Below is a small trained network, with its code and all its weights. Each question gives an input and a target symbol and asks what happens when units are switched off, that is, made to give their printed mean instead of their output.

import numpy as np


def w(rows, s, z=0):
    codes = np.array(rows[::2]) - 128.0
    scale = np.full(codes.shape[1], s)
    scale[-1] = z or s
    return codes * scale


def f(y):
    return y / 2 * (1 + np.tanh(0.7978845608 * (y + 0.044715 * y**3)))


def softmax(a):
    e = np.exp(a - a.max(-1, keepdims=True))
    return e / e.sum(-1, keepdims=True)


def log_softmax(a):
    a = a - a.max(-1, keepdims=True)
    return a - np.log(np.exp(a).sum(-1, keepdims=True))


def net(x, mask):
    ids = ['Ωβγζμξπφ'.index(c) for c in x.split()]
    T = len(ids)
    res = E[ids] + P[:T]
    u = 0
    for l in range(2):
        q, k, v = (res @ M[l].T for M in (Q, K, V))
        z = softmax(np.where(np.tri(T) > 0, q @ k.T / 4**0.5, -1e9)) @ v
        res = res + np.where(mask[u], z, O[l][:, -1]) @ O[l][:, :-1]
        u += 1
        y = f(res @ A[l][:, :-1].T + A[l][:, -1])
        res = res + np.where(mask[u : u + 8], y, B[l][:, -1]) @ B[l][:, :-1]
        u += 8
    return log_softmax(res[-1] @ U[:, :-1].T + U[:, -1])


Q, K, V, O, A, B = {}, {}, {}, {}, {}, {}
E = w([
[191,60,129],'Ω',
[219,119,209],'β',
[150,86,224],'γ',
[137,66,137],'ζ',
[94,41,98],'μ',
[52,10,65],'ξ',
[13,129,174],'π',
[109,56,119],'φ',
],0.012)
P = w([
[220,115,7],'0',
[106,189,108],'1',
[154,136,114],'2',
[82,153,91],'3',
[124,95,128],'4',
[70,132,79],'5',
],0.014)
Q[0] = w([
[183,67,100],'0.h1',
[79,107,65],'0.h1',
[237,18,85],'0.h1',
[192,16,2],'0.h1',
],0.006)
K[0] = w([
[147,82,165],'0.h1',
[84,162,175],'0.h1',
[170,40,195],'0.h1',
[107,2,220],'0.h1',
],0.0081)
V[0] = w([
[125,255,42],'0.h1',
[118,189,96],'0.h1',
[129,201,80],'0.h1',
[144,120,73],'0.h1',
],0.0071)
O[0] = w([
[67,1,94,55],'0.h1',
[89,52,122,70],'0.h1',
[89,55,106,86],'0.h1',
[187,140,88,246],'0.h1',
],0.0072,0.0014)
A[0] = w([
[97,145,188,103],'0.n1',
[160,75,106,78],'0.n2',
[228,65,117,2],'0.n3',
[196,59,137,159],'0.n4',
[103,8,150,117],'0.n5',
[75,144,88,79],'0.n6',
[170,48,193,35],'0.n7',
[187,111,125,141],'0.n8',
],0.014,0.0068)
B[0] = w([
[91,194,192,158],'0.n1',
[142,184,181,152],'0.n2',
[34,6,158,195],'0.n3',
[161,241,86,253],'0.n4',
[187,168,111,198],'0.n5',
[78,193,56,158],'0.n6',
[60,148,52,143],'0.n7',
[179,189,85,204],'0.n8',
],0.016,0.0049)
Q[1] = w([
[251,137,233],'1.h1',
[38,152,225],'1.h1',
[98,139,204],'1.h1',
[103,139,178],'1.h1',
],0.017)
K[1] = w([
[152,3,213],'1.h1',
[42,139,186],'1.h1',
[78,118,163],'1.h1',
[94,118,163],'1.h1',
],0.017)
V[1] = w([
[89,190,117],'1.h1',
[163,29,252],'1.h1',
[63,243,83],'1.h1',
[70,218,104],'1.h1',
],0.005)
O[1] = w([
[140,97,156,173],'1.h1',
[59,254,112,1],'1.h1',
[154,54,185,225],'1.h1',
[144,77,177,197],'1.h1',
],0.0086,0.0089)
A[1] = w([
[196,58,76,203],'1.n1',
[252,177,40,144],'1.n2',
[167,180,63,81],'1.n3',
[164,84,35,33],'1.n4',
[91,170,102,122],'1.n5',
[1,162,110,23],'1.n6',
[156,58,108,1],'1.n7',
[191,188,149,106],'1.n8',
],0.012,0.0055)
B[1] = w([
[89,213,65,253],'1.n1',
[173,49,133,241],'1.n2',
[88,176,109,147],'1.n3',
[53,95,172,173],'1.n4',
[142,192,99,125],'1.n5',
[244,60,6,128],'1.n6',
[183,113,173,172],'1.n7',
[103,138,176,165],'1.n8',
],0.021,0.017)
U = w([
[151,70,2,188],'Ω',
[204,118,135,172],'β',
[118,207,157,255],'γ',
[155,227,47,31],'ζ',
[80,163,64,56],'μ',
[25,118,78,25],'ξ',
[29,38,153,52],'π',
[104,197,54,94],'φ',
],0.0073,0.0042)

Each question gives the input, a string of symbols that net reads in full, and the target symbol t.
The units are the heads (4 rows each of Q, K, V and O) and the neurons (one row each of A and B). Each row of codes is followed by its name. A weight is (code - 128) times the scale printed after its matrix; where a second scale follows, it is the last column's (O, A, B and U).
mask holds one flag per unit, layer by layer, with each layer's heads first. A switched-off unit (its flag False) gives its mean, the last column of its rows in O or B, instead of its output. The means were averaged over made-up inputs and are rounded, as every weight is.
A unit's drop is (log p(t) with every unit on - log p(t) with that unit switched off) / (log p(t) with every unit on - log p(t) with every unit switched off).
The circuit of an input: a set's keep is (log p(t) with only the set's units on - log p(t) with every unit switched off) / (log p(t) with every unit on - log p(t) with every unit switched off). Starting from the 12 units with the biggest drops (on a tie, the unit counted first), units are removed one at a time, each time the one whose removal leaves the highest keep (on an exact tie, the one counted first), for as long as the keep stays at least 0.8.
units of the circuit, in order: the units of the circuit, biggest drop first
most important unit: the unit with the biggest drop
top k neurons: the k neurons with the biggest drops, biggest first
k most important neurons of layer l: the k neurons of layer l with the biggest drops, biggest first
drop when u is switched off: that unit's drop, to one decimal
input γ Ω ξ μ β, target Ω: units of the circuit, in order : 1.n2; 0.n7; 0.n4
input π φ γ, target Ω: most important unit : 0.n7
input γ π β, target Ω: top 3 neurons : 1.n2; 0.n3; 0.n4
input ξ β ζ ζ, target ζ: units of the circuit, in order : 1.n1; 0.n4; 1.n2; 1.h1
input γ γ π, target Ω: top 2 neurons : 0.n4; 1.n6
input γ γ γ, target γ: units of the circuit, in order : 1.h1; 1.n8; 0.n4
input Ω ζ γ, target Ω: top 3 neurons : 0.n3; 0.n7; 1.n2
input π ζ γ ξ, target ξ: top 2 neurons : 1.n4; 0.n6
input Ω β π π, target π: top 3 neurons : 0.n3; 0.n4; 1.n1
input Ω β β β ξ γ, target γ: top 4 neurons : 0.n4; 0.n3; 1.n2; 1.n1
input Ω π π, target β: top 2 neurons : 1.n7; 0.n6
input γ π π, target β: units of the circuit, in order : 1.n7; 1.h1; 0.n6
input π γ γ γ γ, target ζ: 4 most important neurons of layer 0 : 0.n7; 0.n4; 0.n1; 0.n6
input ζ γ β π, target π: units of the circuit, in order : 1.n1
input β ξ π, target Ω: 3 most important neurons of layer 0 : 0.n4; 0.n8; 0.n1
input β φ Ω γ γ ζ, target ζ: top 3 neurons : 1.n1; 1.n2; 0.n4
input ζ φ Ω ξ, target ξ: top 2 neurons : 1.n4; 1.n1
input γ γ γ γ γ, target ζ: drop when 0.h1 is switched off : 0.9
